Here is a tiny trained network, its code and every weight. The questions are about switching its units off for an input and a target symbol, where a switched-off unit gives its printed mean instead of its output.

import numpy as np


def w(rows, s, z=0):
    codes = np.array(rows[::2]) - 128.0
    scale = np.full(codes.shape[1], s)
    scale[-1] = z or s
    return codes * scale


def f(y):
    return np.maximum(y, 0)


def softmax(a):
    e = np.exp(a - a.max(-1, keepdims=True))
    return e / e.sum(-1, keepdims=True)


def log_softmax(a):
    a = a - a.max(-1, keepdims=True)
    return a - np.log(np.exp(a).sum(-1, keepdims=True))


def net(x, mask):
    ids = ['γεζλτψ'.index(c) for c in x.split()]
    T = len(ids)
    res = E[ids] + P[:T]
    q, k, v = (res @ M[0].T for M in (Q, K, V))
    z = softmax(np.where(np.tri(T) > 0, q @ k.T / 3**0.5, -1e9)) @ v
    res = res + np.where(mask[0], z, O[0][:, -1]) @ O[0][:, :-1]
    y = f(res @ A[0][:, :-1].T + A[0][:, -1])
    res = res + np.where(mask[1:13], y, B[0][:, -1]) @ B[0][:, :-1]
    return log_softmax(res[-1] @ U[:, :-1].T + U[:, -1])


Q, K, V, O, A, B = {}, {}, {}, {}, {}, {}
E = w([
[161,32,55],'γ',
[45,88,254],'ε',
[146,42,164],'ζ',
[216,39,210],'λ',
[59,65,43],'τ',
[246,21,102],'ψ',
],0.011)
P = w([
[133,59,89],'0',
[117,47,224],'1',
[135,96,84],'2',
[74,78,188],'3',
[137,140,82],'4',
[19,68,149],'5',
[142,188,96],'6',
[52,31,125],'7',
[152,207,106],'8',
[69,7,124],'9',
[144,240,91],'10',
[16,60,111],'11',
],0.014)
Q[0] = w([
[103,7,124],'h0',
[147,45,123],'h0',
[99,155,130],'h0',
],0.021)
K[0] = w([
[141,251,103],'h0',
[197,255,140],'h0',
[100,100,125],'h0',
],0.019)
V[0] = w([
[86,141,57],'h0',
[213,156,146],'h0',
[5,131,188],'h0',
],0.016)
O[0] = w([
[250,33,112,140],'h0',
[104,150,202,3],'h0',
[51,104,55,237],'h0',
],0.017,0.008)
A[0] = w([
[75,200,145,117],'n0',
[130,244,224,125],'n1',
[140,4,44,38],'n2',
[163,197,203,97],'n3',
[230,166,105,2],'n4',
[109,106,254,185],'n5',
[201,212,84,137],'n6',
[109,133,203,212],'n7',
[172,211,163,13],'n8',
[157,168,124,49],'n9',
[184,231,113,5],'n10',
[58,180,37,138],'n11',
],0.0093,0.0086)
B[0] = w([
[168,160,104,144],'n0',
[115,122,217,149],'n1',
[102,143,149,252],'n2',
[133,139,138,146],'n3',
[52,126,109,142],'n4',
[131,168,36,164],'n5',
[78,114,164,136],'n6',
[136,156,96,151],'n7',
[125,140,126,134],'n8',
[124,141,98,129],'n9',
[89,126,6,129],'n10',
[168,120,184,238],'n11',
],0.013,0.029)
U = w([
[164,103,71,254],'γ',
[69,93,131,132],'ε',
[85,121,2,153],'ζ',
[107,131,95,72],'λ',
[185,51,166,189],'τ',
[156,104,155,101],'ψ',
],0.01,0.0042)

Each question gives the input, a string of symbols that net reads in full, and the target symbol t.
The units are the heads (3 rows each of Q, K, V and O) and the neurons (one row each of A and B). Each row of codes is followed by its name. A weight is (code - 128) times the scale printed after its matrix; where a second scale follows, it is the last column's (O, A, B and U).
mask holds one flag per unit, heads first, then neurons. A switched-off unit (its flag False) gives its mean, the last column of its rows in O or B, instead of its output. The means were averaged over made-up inputs and are rounded, as every weight is.
A unit's drop is (log p(t) with every unit on - log p(t) with that unit switched off) / (log p(t) with every unit on - log p(t) with every unit switched off).
The circuit of an input: a set's keep is (log p(t) with only the set's units on - log p(t) with every unit switched off) / (log p(t) with every unit on - log p(t) with every unit switched off). Starting from the 12 units with the biggest drops (on a tie, the unit counted first), units are removed one at a time, each time the one whose removal leaves the highest keep (on an exact tie, the one counted first), for as long as the keep stays at least 0.8.
units of the circuit, in order: the units of the circuit, biggest drop first
unit that matters most: the unit with the biggest drop
top k neurons: the k neurons with the biggest drops, biggest first
drop when u is switched off: that unit's drop, to one decimal
input γ ε ζ ζ ε ε ε ψ, target ε: units of the circuit, in order => [h0 n5]
input ε τ ζ ζ, target ζ: units of the circuit, in order => [n11 n5 h0]
input ζ ε λ τ γ ε ε τ, target ε: top neuron => [n11]
input ε ε ε ε τ γ ε τ ζ ε ζ, target ε: units of the circuit, in order => [n11 h0 n2 n5]
input ε ε ε τ ε ε ε ε ζ γ ζ ε, target ζ: top 4 neurons => [n5 n11 n7 n2]
input λ ε ε τ τ γ λ γ, target λ: top 4 neurons => [n1 n5 n11 n7]
input ψ ψ λ τ τ ζ λ ε ε ε γ γ, target γ: units of the circuit, in order => [h0 n5 n11 n1]
input λ ε ε ζ ε τ ε ε ζ ζ, target ζ: units of the circuit, in order => [n5 n11 h0]
input λ ζ ε ε τ τ γ ε γ τ, target γ: units of the circuit, in order => [h0 n5 n11 n2]
input τ γ ε ε ε ζ ε ε ε ε ζ λ, target ζ: top 3 neurons => [n5 n11 n7]
input γ ζ ε ε ε τ ψ γ, target ψ: top 3 neurons => [n1 n5 n3]
input ε γ ψ γ ε ε ψ ψ, target ψ: top 2 neurons => [n1 n5]
input τ τ ζ ε λ, target λ: top 2 neurons => [n5 n1]
input ζ λ τ τ ζ τ ε ζ γ ζ ε γ, target ε: top 2 neurons => [n5 n11]
input τ ψ ε ε ε ψ τ τ ε ζ τ ψ, target τ: unit that matters most => h0
input λ τ τ λ ε ε ε τ ε ε λ, target ε: units of the circuit, in order => [n11 h0 n5 n2]
input ψ τ γ λ, target γ: top 4 neurons => [n5 n11 n2 n7]
input ε ε λ τ, target λ: top 4 neurons => [n1 n5 n11 n7]
input ε ε γ ε, target γ: top 4 neurons => [n5 n11 n2 n7]
input λ ε λ, target λ: top 3 neurons => [n5 n11 n1]
input ε ε ε γ ψ, target λ: unit that matters most => n1
input ψ ζ τ ζ ε λ ε ε ε ζ, target ε: drop when h0 is switched off => 0.5
input ε ψ τ ε τ ε λ ζ, target λ: drop when n7 is switched off => 0.2
